Here is a tiny trained network, its code and every weight. The questions are about switching its units off for an input and a class, where a switched-off unit gives its printed mean instead of its output.

import numpy as np


def w(rows, s, z=0):
    codes = np.array(rows[::2]) - 128.0
    scale = np.full(codes.shape[1], s)
    scale[-1] = z or s
    return codes * scale


def f(y):
    return y / 2 * (1 + np.tanh(0.7978845608 * (y + 0.044715 * y**3)))


def log_softmax(a):
    a = a - a.max(-1, keepdims=True)
    return a - np.log(np.exp(a).sum(-1, keepdims=True))


def net(x, mask):
    res = np.array(x, float).reshape(1, 5) / 4 @ E
    y = f(res @ A[0][:, :-1].T + A[0][:, -1])
    res = res + np.where(mask, y, B[0][:, -1]) @ B[0][:, :-1]
    return log_softmax(res[-1] @ U[:, :-1].T + U[:, -1])


A, B = {}, {}
E = w([
[132,152,160,84,107,127,143,154,255,86,230],'x0',
[121,125,106,168,111,192,80,158,136,17,191],'x1',
[167,84,205,172,106,37,68,135,75,101,178],'x2',
[101,137,237,80,209,204,109,93,166,121,205],'x3',
[153,120,106,130,61,141,95,180,117,134,152],'x4',
],0.015)
A[0] = w([
[61,49,132,208,123,88,186,130,113,196,181,3],'neuron 1',
[144,118,110,86,139,173,91,86,179,95,203,204],'neuron 2',
[46,45,71,183,148,126,177,92,218,199,111,174],'neuron 3',
[98,37,96,140,178,110,178,53,172,147,179,132],'neuron 4',
[88,14,98,204,169,87,169,107,79,140,89,135],'neuron 5',
[27,20,136,150,204,73,192,50,196,203,129,220],'neuron 6',
[61,71,120,124,192,75,180,11,169,186,164,135],'neuron 7',
[129,190,77,61,68,158,204,121,220,165,87,149],'neuron 8',
[223,78,199,133,91,84,120,176,140,118,183,216],'neuron 9',
[72,100,195,108,220,130,184,49,128,197,91,194],'neuron 10',
],0.011,0.0062)
B[0] = w([
[207,151,182,72,109,167,154,154,75,123,81,146],'neuron 1',
[89,130,131,146,136,150,141,157,156,129,193,221],'neuron 2',
[148,199,105,72,113,137,138,159,107,120,123,189],'neuron 3',
[90,186,113,158,105,87,139,135,145,148,165,171],'neuron 4',
[116,176,125,172,141,118,145,164,79,121,137,210],'neuron 5',
[205,253,189,103,109,147,127,128,113,159,51,228],'neuron 6',
[228,238,174,86,156,126,145,90,118,69,111,208],'neuron 7',
[96,168,79,57,74,171,143,199,175,158,101,232],'neuron 8',
[104,58,130,136,107,61,94,142,175,173,173,230],'neuron 9',
[144,196,234,113,210,120,123,45,131,167,35,250],'neuron 10',
],0.013,0.022)
U = w([
[169,61,171,155,46,15,75,176,85,157,105,189],'0',
[100,109,59,221,104,146,129,113,8,102,23,197],'1',
[40,111,204,115,227,218,90,98,92,221,149,122],'2',
[120,164,192,130,192,72,187,50,157,183,66,2],'3',
[84,137,41,77,87,173,189,120,201,190,81,162],'4',
[68,133,215,132,156,203,116,137,239,11,246,124],'5',
],0.014,0.0096)

Each question gives the input, the list of numbers given to net, and the class t.
The units are the neurons (one row each of A and B). Each row of codes is followed by its name. A weight is (code - 128) times the scale printed after its matrix; where a second scale follows, it is the last column's (A, B and U).
mask holds one flag per neuron, in row order. A switched-off neuron (its flag False) gives its mean, the last column of its row in B, instead of its output. The means were averaged over made-up inputs and are rounded, as every weight is.
A unit's drop is (log p(t) with every unit on - log p(t) with that unit switched off) / (log p(t) with every unit on - log p(t) with every unit switched off).
The circuit of an input: a set's keep is (log p(t) with only the set's units on - log p(t) with every unit switched off) / (log p(t) with every unit on - log p(t) with every unit switched off). Starting from all 10 units, units are removed one at a time, each time the one whose removal leaves the highest keep (on an exact tie, the one counted first), for as long as the keep stays at least 0.8.
units of the circuit, in order: the units of the circuit, biggest drop first
unit that matters most: the unit with the biggest drop
k most important neurons: the k neurons with the biggest drops, biggest first
drop when u is switched off: that unit's drop, to one decimal
input [-2,1,-1,3,4], class 5: units of the circuit, in order	neuron 10; neuron 6
input [-6,8,0,-1,6], class 1: unit that matters most	neuron 9
input [7,-4,3,-4,-3], class 0: 3 most important neurons	neuron 10; neuron 9; neuron 2
input [1,-8,6,-8,-3], class 0: 2 most important neurons	neuron 10; neuron 9
input [-2,8,3,-2,-2], class 5: 3 most important neurons	neuron 6; neuron 1; neuron 10
input [-4,2,0,8,7], class 5: 2 most important neurons	neuron 10; neuron 6
input [-5,5,2,-4,6], class 1: 2 most important neurons	neuron 5; neuron 9
input [8,-7,-1,-1,1], class 4: drop when neuron 8 is switched off	1.3
input [5,-7,-5,-2,-1], class 4: drop when neuron 8 is switched off	4.7
input [4,2,8,1,-7], class 5: drop when neuron 2 is switched off	0.1
input [-2,5,-2,0,-4], class 5: 2 most important neurons	neuron 10; neuron 8
